Here is a tiny trained network, its code and every weight. The questions are about switching its units off for an input and a class, where a switched-off unit gives its printed mean instead of its output.

import numpy as np


def w(rows, s, z=0):
    codes = np.array(rows[::2]) - 128.0
    scale = np.full(codes.shape[1], s)
    scale[-1] = z or s
    return codes * scale


def norm(h):
    return h / np.sqrt((h * h).mean(-1, keepdims=True) + 1e-5)


def f(y):
    return y / 2 * (1 + np.tanh(0.7978845608 * (y + 0.044715 * y**3)))


def log_softmax(a):
    a = a - a.max(-1, keepdims=True)
    return a - np.log(np.exp(a).sum(-1, keepdims=True))


def net(x, mask):
    res = np.array(x, float).reshape(1, 5) / 4 @ E
    u = 0
    for l in range(4):
        y = f(norm(res) @ A[l][:, :-1].T + A[l][:, -1])
        res = res + np.where(mask[u : u + 6], y, B[l][:, -1]) @ B[l][:, :-1]
        u += 6
    return log_softmax(norm(res)[-1] @ U[:, :-1].T + U[:, -1])


A, B = {}, {}
E = w([
[90,32,78,42,135,119],'x0',
[102,120,142,115,20,37],'x1',
[1,176,183,105,148,157],'x2',
[145,110,91,134,190,108],'x3',
[4,116,69,145,141,139],'x4',
],0.0083)
A[0] = w([
[253,175,155,201,133,173,2],'0.n1',
[60,118,72,108,140,111,173],'0.n2',
[209,91,144,38,119,122,46],'0.n3',
[152,133,111,141,164,78,111],'0.n4',
[62,164,214,158,142,58,141],'0.n5',
[195,153,158,91,60,74,50],'0.n6',
],0.012,0.0012)
B[0] = w([
[196,145,119,219,180,131,255],'0.n1',
[124,113,81,162,181,160,185],'0.n2',
[111,92,186,5,169,108,190],'0.n3',
[130,140,177,107,123,234,142],'0.n4',
[118,228,119,88,74,130,208],'0.n5',
[133,72,182,136,45,154,207],'0.n6',
],0.014,0.0088)
A[1] = w([
[88,135,53,139,122,93,214],'1.n1',
[178,138,135,239,121,156,113],'1.n2',
[186,38,134,121,114,175,72],'1.n3',
[50,167,190,199,102,65,52],'1.n4',
[158,79,217,128,78,147,5],'1.n5',
[10,116,28,190,122,132,121],'1.n6',
],0.011,0.0022)
B[1] = w([
[114,65,173,112,125,214,182],'1.n1',
[182,137,126,138,195,159,255],'1.n2',
[77,250,109,104,69,20,198],'1.n3',
[148,244,44,58,159,156,172],'1.n4',
[150,43,102,194,121,25,198],'1.n5',
[29,28,154,198,113,128,246],'1.n6',
],0.011,0.0064)
A[2] = w([
[131,121,205,96,162,146,103],'2.n1',
[161,89,46,26,183,113,89],'2.n2',
[84,198,54,99,178,151,254],'2.n3',
[165,169,188,141,97,102,31],'2.n4',
[77,48,98,40,231,152,218],'2.n5',
[146,120,86,1,157,147,132],'2.n6',
],0.013,0.0018)
B[2] = w([
[161,147,41,215,73,60,148],'2.n1',
[93,246,225,137,122,64,166],'2.n2',
[168,70,96,63,34,107,209],'2.n3',
[104,57,66,36,232,149,188],'2.n4',
[55,175,95,210,154,71,255],'2.n5',
[54,226,99,168,128,41,169],'2.n6',
],0.012,0.0078)
A[3] = w([
[246,173,123,193,212,199,29],'3.n1',
[177,79,146,63,78,121,7],'3.n2',
[78,135,190,72,171,122,162],'3.n3',
[27,20,118,194,176,175,64],'3.n4',
[75,211,154,142,67,161,143],'3.n5',
[73,165,11,107,88,193,210],'3.n6',
],0.014,0.0014)
B[3] = w([
[188,113,3,57,214,154,249],'3.n1',
[87,59,169,54,100,122,156],'3.n2',
[203,134,106,220,134,130,138],'3.n3',
[36,44,45,195,98,146,208],'3.n4',
[219,142,200,129,167,147,169],'3.n5',
[122,164,198,161,112,227,192],'3.n6',
],0.017,0.014)
U = w([
[10,77,80,209,95,191,228],'0',
[147,179,193,94,63,242,84],'1',
[82,215,130,160,131,21,2],'2',
[205,114,34,86,188,169,231],'3',
[132,27,163,38,48,56,28],'4',
],0.013,0.0018)

Each question gives the input, the list of numbers given to net, and the class t.
The units are the neurons (one row each of A and B). Each row of codes is followed by its name. A weight is (code - 128) times the scale printed after its matrix; where a second scale follows, it is the last column's (A, B and U).
mask holds one flag per neuron, layer by layer. A switched-off neuron (its flag False) gives its mean, the last column of its row in B, instead of its output. The means were averaged over made-up inputs and are rounded, as every weight is.
A unit's drop is (log p(t) with every unit on - log p(t) with that unit switched off) / (log p(t) with every unit on - log p(t) with every unit switched off).
The circuit of an input: a set's keep is (log p(t) with only the set's units on - log p(t) with every unit switched off) / (log p(t) with every unit on - log p(t) with every unit switched off). Starting from the 12 units with the biggest drops (on a tie, the unit counted first), units are removed one at a time, each time the one whose removal leaves the highest keep (on an exact tie, the one counted first), for as long as the keep stays at least 0.8.
circuit, biggest first: the units of the circuit, biggest drop first
unit that matters most: the unit with the biggest drop
k most important neurons: the k neurons with the biggest drops, biggest first
top k neurons in layer l: the k neurons of layer l with the biggest drops, biggest first
drop when u is switched off: that unit's drop, to one decimal
input [-3,-7,2,5,3], class 0: 2 most important neurons => 0.n1, 3.n4
input [7,8,-7,1,2], class 4: circuit, biggest first => 0.n6, 1.n2, 1.n3, 2.n5
input [2,-6,6,-7,-5], class 1: 4 most important neurons => 0.n6, 0.n1, 0.n3, 1.n6
input [6,-5,-7,8,6], class 0: most important neuron => 1.n6
input [2,-2,-5,6,-6], class 2: 2 most important neurons => 0.n3, 2.n2
input [7,1,-4,4,-8], class 2: 2 most important neurons => 0.n3, 2.n6
input [-5,2,-7,6,8], class 0: 2 most important neurons => 0.n1, 3.n4
input [2,1,4,4,-7], class 4: 2 most important neurons => 0.n6, 1.n5
input [-8,2,2,4,2], class 1: top 2 neurons in layer 3 => 3.n6, 3.n4
input [-1,8,7,-3,-8], class 4: 2 most important neurons => 0.n6, 1.n5
input [-6,-2,5,-1,0], class 1: 3 most important neurons => 0.n5, 2.n3, 3.n6
input [1,-2,-2,7,1], class 2: 2 most important neurons => 0.n1, 0.n6
input [5,1,-5,2,-5], class 4: top 2 neurons in layer 0 => 0.n6, 0.n2
input [-2,-5,8,3,-3], class 1: unit that matters most => 0.n1
input [-1,-7,3,7,1], class 0: top 2 neurons in layer 0 => 0.n1, 0.n3
input [8,-7,-8,-1,-7], class 2: drop when 0.n3 is switched off => 0.3
input [1,3,-1,4,-2], class 4: drop when 0.n6 is switched off => 0.7
input [5,8,-7,6,-3], class 4: drop when 0.n6 is switched off => 0.5
input [5,-1,-1,8,-8], class 2: drop when 2.n2 is switched off => 0.0
input [0,0,-8,5,8], class 0: most important neuron => 0.n1
